Rows and roughly how far along a hidden order each lies, from 0 to 15
In the rows, zero is written as 128.
[112 146 144 126 122  91 150 128 111 109 164 136 109 114 172 173 131 167
 120 128 157 141 177 119 102 156 130 139 145 100 117 177 119  68 121  86
 136]
8
[111 159 145 136 130  91 156 130 120 106 172 123 110 111 160 185 124 176
 141 131 169 173 188 131 107 149 136 151 138  86 128 172 120  88 121  95
 134]
5
[102 137 117  98 172  93 175 152 146 124 138 145  70 170 179 154 104 133
 117 189 133 200 165 169  92 145 134 138 132 136 189 170 130  60 138 124
 135]
2
[110 151 140 124 137  87 154 132 118 113 166 138 102 114 165 170 125 119
 121 136 157 173 178 136 102 154 130 140 149 100 122 165 121  71 123  90
 135]
6
[118  74 150 147 178  96 154 109 145 115 168 117 109 151 195 134 105 120
 171 145 148 178 165 161 158 108 127 126 105 111 173 154 127 129  96 129
 131]
14
[107 141 137 147 157  98 169 128 135 107 164 113 115 137 175 157 101 157
 158 138 168 194 174 164 123 110 142 148 101  98 189 169 124 108 120 128
 136]
4
[115 120 135 140 172  98 169 123 138 108 174 117 109 144 177 137 100 142
 158 137 129 193 163 166 130 101 137 134  88 105 188 168 121 120 109 132
 136]
7
[121  65 153 151 168  96 153 108 134 111 172 111 112 148 155 144 105 127
 180 135 154 166 156 161 158 100 132 128 105 107 171 163 126 141  98 131
 131]
13
[105 142 126 125 152  95 173 146 144 112 145 126  98 155 194 162 108 150
 142 159 155 204 167 162 107 125 140 147 122 117 193 170 128  90 133 124
 136]
2
[132 141 139 140 154 114 151 130 120 101 149  83 116 131 172 185 121 143
 191 118 151 177 161 195 135 105 158 135 106  99 170 166 116 116 122 127
 133]
0
[116  98 147 149 166  93 161 111 142 112 172 114 109 147 174 137 105 136
 164 138 162 189 164 159 140  98 131 126  86 107 171 169 123 126 102 135
 133]
11
[123  83 164 172 161  96 153  98 136 107 188 108 127 131 151 141 107 130
 192 114 167 167 170 144 163 100 133 145 101  90 151 155 124 153  91 131
 133]
15
[104  62 106  67 215  79 182 133 171 144 134 165  40 229 184  96  90  80
 107 249 105 200 140 186  97 133 117  88  99 178 228 168 131  63 121 143
 136]
10
[118 127 128 130 175  97 182 133 141 113 152 122 104 153 179 151  99 143
 152 155 152 201 163 169 115 112 140 138 102 113 185 175 125 103 119 131
 137]
4
[111  88 136 126 184  92 165 116 141 119 163 124  88 165 171 132  99 119
 152 167 146 181 152 164 134 111 130 121  90 110 181 165 125 109 104 139
 134]
12
[133 129 135 127 164 111 153 128 131  97 150 101 104 140 174 172 111 134
 176 141 141 187 158 194 140 107 145 125 102 115 182 177 119 117 119 130
 129]
2
[105 155 136 136 149  90 168 140 136 108 154 119 108 130 171 167 108 162
 149 142 163 201 180 157 112 124 143 157 125  93 178 179 125 100 127 118
 136]
2

[145  78 162 132 151 148 205 101 187 107 100 135 135 101 154  99  79 176
 129]
9
[152  99 158 132 153 122 178 103 174 109 109 174 129 124 129 141  97 113
 140]
12
[123  94 134 128 156 213 171  96 188 159 139 167 125 114 129 134  81 126
  94]
7
[127 101 136 113 143 198 130 112 170 154 112 168 132 129 131 151  97 105
 109]
6
[125 106 155 130 147 206 178 107 170 158 112 168 128 120 132 149  95 115
 109]
9
[155 119 152  94 160 176 255  87 206 110  63 154 128 102 119  71 119 190
 110]
6
[156 151 139 117 131 117 140  98 153 149  97 124 139 109 154 110  57 179
 136]
4
[123 100 166 130 144 194 179  95 177 155 142 168 128 111 133 143  84  86
  95]
10
[126 116 133 136 144 197 137 115 160 162 162 168 130 207 125 151 112 109
 114]
6
[155  94 164 121 159 139 200 107 189 115  89 137 134 120 144  95 124 185
 125]
15
[128  77 136 129 148 209 146  88 179 154 147 163 129 111 132 142  90 107
  93]
7
[125 162 137 119 130 129 160 120 141 160 160 134 128 207 149 108 108 189
 108]
1
[154 123 145 105 143 147 182  99 181 158 121 144 123 116 143  83  85 212
 114]
4
[129 104 158 134 147 208 171 128 159 156 101 168 130 115 133 155 102 110
 104]
10
[148 162 140 122 116 103 113 129 146 150 107 120 130 120 162 123 103 177
 148]
0
[122 146 138 114 150 197 148 104 151 158  92 170 129 102 125 110  93 112
  97]
3
[150 112 153 138 131  94 146 119 148 105 123 115 144 135 168 124 141 157
 146]
13
[150  93 161 129 146 130 176 101 177 115 105 170 135 123 150 143  96 176
 137]
10
[126 102 156 128 146 200 179  97 162 159 151 171 138 114 130 141  67 104
 137]
11
[150 140 136 110 143 138 224 106 156 165  87 138 133 112 146  95  99 186
 132]
4
[152 149 136 112 135 132 180 106 167 122  95 129 135 105 145  99 131 177
 136]
6
[150 164 134 111 137 126 202 112 166 158  93 130 137 124 151 117  95 183
 131]
6
[149  82 166 125 159 124 197 106 182 114  91 164 125 107 130 133  81 172
 126]
12
[127 129 141 110 129 198 160  82 170 152  79 172 136 194 130  93  79 105
  85]
0
[151 147 140 111 115 105 141 103 163 102  95 121 141 109 157 106  72 164
 124]
3
[129 171 135 113 162 218 184 102 188 164 146 174 124 119 120 135 101 119
  97]
4
[150 148 144 113 133 142 166 115 160 152 104 130 134 194 148 105  99 185
 136]
0
[148  98 158 137 141 110 175 112 173 114 103 127 139 117 155 112  93 173
 140]
13
[124  96 134 118 151 211 144 116 172 160 144 170 128 193 130 140 102 110
 101]
5
[156 157 136 116 118 114 192 114 152 115  99 134 136 112 149 107  99 178
 134]
5
[130 150 137 115 107 112 129  90 144 149 147 173 132 197 137 123  88  90
  87]
1
[149 152 139 116 125 126 137  94 150 157 104 170 137 112 154 109  87 184
 136]
4
[123  89 143 122 164 217 162  96 191 158 146 167 125 117 128 111  96 113
  97]
7
[148 138 148 110 137 122 208 101 175 103  78 126 132 102 150  87 118 174
 111]
4
[152 154 162 128 135 130 206 116 152 114  97 135 136 112 149 103 137 225
 134]
7
[149 160 158 131 125 145 183 115 153 111 103 126 138 126 154 112 137 174
 139]
11
[123 177 130 127 112 116 110 117 133 161 119 125 132 127 159 129 111 175
 113]
3
[123 111 130 134 144 167 132 106 162 155 116 171 131 117 134 149 101 114
  99]
7
[126 150 138 115 122 113 145  95 160 151  78 171 129 193 157 111  97 166
  90]
2
[126 178 133 138 145 199 114 119 136 164 122 166 129 216 137 163  93 124
 118]
6
